Below are the code and all the weights of a small trained network. Each question names an input and a class and asks about switching units off, where a switched-off unit gives its printed mean instead of its output.

import numpy as np


def w(rows, s, z=0):
    codes = np.array(rows[::2]) - 128.0
    scale = np.full(codes.shape[1], s)
    scale[-1] = z or s
    return codes * scale


def f(y):
    return np.maximum(y, 0)


def log_softmax(a):
    a = a - a.max(-1, keepdims=True)
    return a - np.log(np.exp(a).sum(-1, keepdims=True))


def net(x, mask):
    res = np.array(x, float).reshape(1, 8) / 4 @ E
    y = f(res @ A[0][:, :-1].T + A[0][:, -1])
    res = res + np.where(mask, y, B[0][:, -1]) @ B[0][:, :-1]
    return log_softmax(res[-1] @ U[:, :-1].T + U[:, -1])


A, B = {}, {}
E = w([
[138,129,129,124,129,123,129,117,121,132,126],'x0',
[233,60,70,34,97,49,147,235,159,35,183],'x1',
[185,40,90,77,236,223,74,143,220,193,22],'x2',
[100,151,39,61,118,140,133,76,42,58,29],'x3',
[124,127,127,129,129,130,123,132,123,129,130],'x4',
[149,104,44,230,85,39,239,109,187,203,31],'x5',
[161,248,135,83,2,195,124,233,142,210,76],'x6',
[130,125,132,127,125,127,131,125,131,127,129],'x7',
],0.0046)
A[0] = w([
[141,122,84,166,117,90,178,123,148,158,94,54],'neuron 1',
[80,165,41,80,107,157,125,73,51,78,50,243],'neuron 2',
[130,142,177,50,167,185,50,148,96,70,167,13],'neuron 3',
[142,117,78,173,113,89,183,121,157,153,85,20],'neuron 4',
[60,172,168,203,126,167,129,61,94,187,105,36],'neuron 5',
[145,117,77,177,119,92,185,126,160,158,86,34],'neuron 6',
[201,92,78,74,101,62,156,199,133,77,161,32],'neuron 7',
[142,118,77,176,114,80,179,127,156,160,82,38],'neuron 8',
[146,120,83,164,112,94,173,129,153,156,90,66],'neuron 9',
[81,204,167,175,41,41,184,115,50,66,204,78],'neuron 10',
[140,125,85,171,112,85,181,128,148,151,96,55],'neuron 11',
[188,99,94,92,98,72,159,191,133,87,160,78],'neuron 12',
[176,77,101,83,203,203,86,142,198,169,55,96],'neuron 13',
[141,121,78,177,113,91,186,125,150,151,88,36],'neuron 14',
[64,172,166,203,126,167,125,70,102,189,106,37],'neuron 15',
[130,141,174,49,163,180,55,146,97,84,168,27],'neuron 16',
[111,138,18,52,121,144,129,85,55,58,42,210],'neuron 17',
[75,208,179,179,49,56,173,116,62,79,201,104],'neuron 18',
[147,117,80,172,118,88,176,121,149,160,91,39],'neuron 19',
[145,221,154,98,34,188,121,221,149,208,99,138],'neuron 20',
[195,93,73,80,101,62,155,205,133,82,159,34],'neuron 21',
[64,166,163,202,129,165,133,68,104,194,101,40],'neuron 22',
[136,117,83,169,110,91,173,131,144,148,97,64],'neuron 23',
[77,3,129,181,250,59,134,19,124,55,176,178],'neuron 24',
[137,114,200,172,141,146,109,166,185,185,180,193],'neuron 25',
[140,105,192,169,130,123,121,154,172,158,183,254],'neuron 26',
],0.0053,0.0038)
B[0] = w([
[83,115,174,129,80,164,97,100,82,113,185,160],'neuron 1',
[158,141,182,182,176,35,240,184,156,176,178,231],'neuron 2',
[34,97,197,145,37,181,81,72,62,119,229,181],'neuron 3',
[80,110,188,131,67,175,87,95,57,110,203,159],'neuron 4',
[155,120,145,46,196,169,110,53,215,79,67,182],'neuron 5',
[87,113,172,130,83,162,93,110,76,117,190,164],'neuron 6',
[137,123,168,46,204,180,114,24,216,72,62,182],'neuron 7',
[78,108,184,129,68,174,83,95,67,110,207,166],'neuron 8',
[89,114,167,131,86,160,97,104,81,116,182,163],'neuron 9',
[97,29,41,80,189,163,85,192,97,216,70,219],'neuron 10',
[89,114,171,121,87,166,94,94,88,115,180,161],'neuron 11',
[135,134,150,63,188,168,122,44,201,81,73,180],'neuron 12',
[94,34,43,118,148,139,91,211,50,217,112,211],'neuron 13',
[81,111,188,126,73,169,85,93,69,108,198,161],'neuron 14',
[148,114,148,50,196,162,112,51,207,79,76,179],'neuron 15',
[50,106,182,148,52,171,86,80,71,116,215,180],'neuron 16',
[146,131,201,178,173,44,237,170,147,177,203,228],'neuron 17',
[104,45,51,88,177,154,93,181,97,195,77,220],'neuron 18',
[88,114,174,133,76,162,93,100,76,115,189,160],'neuron 19',
[221,200,91,179,70,142,100,146,80,61,62,221],'neuron 20',
[138,128,168,42,205,175,116,29,220,72,65,181],'neuron 21',
[150,122,153,44,196,156,116,54,211,76,77,179],'neuron 22',
[88,116,177,125,84,166,93,94,90,110,183,159],'neuron 23',
[254,238,79,204,29,152,89,180,56,60,40,254],'neuron 24',
[149,137,167,151,167,58,223,161,138,156,164,205],'neuron 25',
[145,150,145,166,154,42,234,186,143,164,148,219],'neuron 26',
],0.0051,0.0065)
U = w([
[39,96,203,126,50,184,68,78,74,108,211,48],'0',
[142,126,151,52,201,165,109,29,246,79,64,61],'1',
[134,132,117,135,127,113,148,147,129,137,123,255],'2',
[98,19,1,105,168,144,89,186,91,212,93,55],'3',
[138,151,125,151,120,109,135,138,130,128,135,231],'4',
[226,228,81,184,61,139,99,148,84,76,73,62],'5',
[135,134,204,161,177,39,222,152,154,171,176,58],'6',
[111,151,117,140,123,102,134,132,149,128,140,205],'7',
],0.0083,0.0065)

Each question gives the input, the list of numbers given to net, and the class t.
The units are the neurons (one row each of A and B). Each row of codes is followed by its name. A weight is (code - 128) times the scale printed after its matrix; where a second scale follows, it is the last column's (A, B and U).
mask holds one flag per neuron, in row order. A switched-off neuron (its flag False) gives its mean, the last column of its row in B, instead of its output. The means were averaged over made-up inputs and are rounded, as every weight is.
A unit's drop is (log p(t) with every unit on - log p(t) with that unit switched off) / (log p(t) with every unit on - log p(t) with every unit switched off).
The circuit of an input: a set's keep is (log p(t) with only the set's units on - log p(t) with every unit switched off) / (log p(t) with every unit on - log p(t) with every unit switched off). Starting from the 12 units with the biggest drops (on a tie, the unit counted first), units are removed one at a time, each time the one whose removal leaves the highest keep (on an exact tie, the one counted first), for as long as the keep stays at least 0.8.
circuit, biggest first: the units of the circuit, biggest drop first
unit that matters most: the unit with the biggest drop
top k neurons: the k neurons with the biggest drops, biggest first
drop when u is switched off: that unit's drop, to one decimal
input [-3,2,5,3,-3,-7,-7,3], class 0: unit that matters most	neuron 3
input [-3,5,2,8,-3,3,1,-3], class 6: top 2 neurons	neuron 17; neuron 2
input [8,-7,-8,2,-5,-5,-7,1], class 2: top 2 neurons	neuron 24; neuron 13
input [-8,8,-4,3,-6,0,-8,0], class 1: circuit, biggest first	neuron 7; neuron 21
input [-2,-5,-7,-6,2,4,1,1], class 3: circuit, biggest first	neuron 10; neuron 18
input [-7,1,-8,-6,2,1,8,-6], class 3: circuit, biggest first	neuron 10; neuron 18
input [-7,-1,4,-8,-2,-3,-1,0], class 6: circuit, biggest first	neuron 25; neuron 26
input [-2,8,1,8,4,-7,8,1], class 1: top 4 neurons	neuron 7; neuron 21; neuron 12; neuron 24
input [4,-2,1,-7,3,5,7,-1], class 5: top 2 neurons	neuron 20; neuron 17
input [4,1,2,-8,3,-1,3,-3], class 6: top 2 neurons	neuron 25; neuron 24
input [-8,-8,-1,5,-2,-7,-6,-6], class 1: top 3 neurons	neuron 5; neuron 15; neuron 22
input [-7,1,1,8,0,-3,-7,5], class 6: top 3 neurons	neuron 17; neuron 2; neuron 20
input [-4,-3,-8,3,-5,6,4,-6], class 3: drop when neuron 18 is switched off	0.5
input [2,7,-8,-4,8,-2,-4,3], class 3: unit that matters most	neuron 10
input [-6,0,-8,-2,-1,5,-5,8], class 3: drop when neuron 10 is switched off	0.5
input [-3,-2,6,8,-6,7,-3,-5], class 6: drop when neuron 25 is switched off	-0.2
